Below are the code and all the weights of a small trained network. Each question names an input and a class and asks about switching units off, where a switched-off unit gives its printed mean instead of its output.

import numpy as np


def w(rows, s, z=0):
    codes = np.array(rows[::2]) - 128.0
    scale = np.full(codes.shape[1], s)
    scale[-1] = z or s
    return codes * scale


def f(y):
    return np.maximum(y, 0)


def log_softmax(a):
    a = a - a.max(-1, keepdims=True)
    return a - np.log(np.exp(a).sum(-1, keepdims=True))


def net(x, mask):
    res = np.array(x, float).reshape(1, 5) / 4 @ E
    y = f(res @ A[0][:, :-1].T + A[0][:, -1])
    res = res + np.where(mask, y, B[0][:, -1]) @ B[0][:, :-1]
    return log_softmax(res[-1] @ U[:, :-1].T + U[:, -1])


A, B = {}, {}
E = w([
[24,179,105],'x0',
[117,3,100],'x1',
[107,115,213],'x2',
[128,128,127],'x3',
[130,127,129],'x4',
],0.013)
A[0] = w([
[173,133,123,182],'neuron 1',
[120,56,142,144],'neuron 2',
[92,168,212,206],'neuron 3',
[172,86,65,238],'neuron 4',
[177,151,142,207],'neuron 5',
[94,129,153,59],'neuron 6',
[120,88,181,73],'neuron 7',
[164,94,133,87],'neuron 8',
[118,61,89,33],'neuron 9',
[168,204,42,194],'neuron 10',
[73,101,101,66],'neuron 11',
[82,50,151,55],'neuron 12',
[46,182,187,176],'neuron 13',
[167,168,99,233],'neuron 14',
[144,53,121,125],'neuron 15',
[41,108,128,51],'neuron 16',
[229,150,180,49],'neuron 17',
[70,168,121,112],'neuron 18',
[216,73,175,76],'neuron 19',
[89,84,186,94],'neuron 20',
[152,125,185,119],'neuron 21',
[246,55,99,125],'neuron 22',
[155,76,191,128],'neuron 23',
[128,109,84,130],'neuron 24',
[97,180,119,67],'neuron 25',
[37,54,131,95],'neuron 26',
[60,100,66,46],'neuron 27',
[197,135,118,190],'neuron 28',
[192,102,195,174],'neuron 29',
[65,55,125,145],'neuron 30',
[189,177,193,250],'neuron 31',
],0.014,0.0022)
B[0] = w([
[165,62,165,162],'neuron 1',
[130,140,28,197],'neuron 2',
[104,156,197,200],'neuron 3',
[115,49,102,200],'neuron 4',
[229,82,217,170],'neuron 5',
[93,53,118,147],'neuron 6',
[142,166,107,172],'neuron 7',
[57,133,76,170],'neuron 8',
[55,118,105,189],'neuron 9',
[175,172,108,198],'neuron 10',
[199,67,194,165],'neuron 11',
[194,151,70,195],'neuron 12',
[94,156,148,208],'neuron 13',
[188,162,184,171],'neuron 14',
[81,132,15,202],'neuron 15',
[150,82,124,175],'neuron 16',
[101,109,203,203],'neuron 17',
[74,129,104,177],'neuron 18',
[44,201,105,223],'neuron 19',
[229,140,93,178],'neuron 20',
[76,199,193,170],'neuron 21',
[129,87,57,248],'neuron 22',
[169,226,93,198],'neuron 23',
[3,38,203,158],'neuron 24',
[100,143,113,170],'neuron 25',
[222,93,147,203],'neuron 26',
[150,100,119,180],'neuron 27',
[139,84,178,179],'neuron 28',
[159,182,149,208],'neuron 29',
[224,83,115,200],'neuron 30',
[149,114,247,208],'neuron 31',
],0.0058,0.015)
U = w([
[251,90,157,141],'0',
[42,67,69,3],'1',
[76,253,52,155],'2',
[103,54,103,249],'3',
[138,127,200,100],'4',
[184,196,39,80],'5',
[5,134,179,121],'6',
],0.013,0.0033)

Each question gives the input, the list of numbers given to net, and the class t.
The units are the neurons (one row each of A and B). Each row of codes is followed by its name. A weight is (code - 128) times the scale printed after its matrix; where a second scale follows, it is the last column's (A, B and U).
mask holds one flag per neuron, in row order. A switched-off neuron (its flag False) gives its mean, the last column of its row in B, instead of its output. The means were averaged over made-up inputs and are rounded, as every weight is.
A unit's drop is (log p(t) with every unit on - log p(t) with that unit switched off) / (log p(t) with every unit on - log p(t) with every unit switched off).
The circuit of an input: a set's keep is (log p(t) with only the set's units on - log p(t) with every unit switched off) / (log p(t) with every unit on - log p(t) with every unit switched off). Starting from the 12 units with the biggest drops (on a tie, the unit counted first), units are removed one at a time, each time the one whose removal leaves the highest keep (on an exact tie, the one counted first), for as long as the keep stays at least 0.8.
circuit, biggest first: the units of the circuit, biggest drop first
top k neurons: the k neurons with the biggest drops, biggest first
drop when u is switched off: that unit's drop, to one decimal
input [-7,2,2,-6,-1], class 5: circuit, biggest first -> (neuron 23; neuron 19)
input [1,1,-3,-4,3], class 3: circuit, biggest first -> (neuron 23; neuron 29)
input [7,8,2,4,1], class 0: top 2 neurons -> (neuron 26; neuron 30)
input [0,6,-6,-3,-8], class 1: circuit, biggest first -> (neuron 9; neuron 15)
input [-1,-2,-6,-1,8], class 0: top neuron -> (neuron 19)
input [-2,-1,1,3,5], class 4: top 2 neurons -> (neuron 30; neuron 26)
input [0,-2,2,-7,2], class 4: top 3 neurons -> (neuron 19; neuron 15; neuron 9)
input [-1,-2,-6,6,-3], class 0: top 2 neurons -> (neuron 19; neuron 15)
input [-7,-3,1,-8,6], class 4: drop when neuron 19 is switched off -> 0.3
input [-4,0,1,2,3], class 4: drop when neuron 12 is switched off -> 0.2
input [-8,5,2,-4,-2], class 5: drop when neuron 11 is switched off -> 0.0
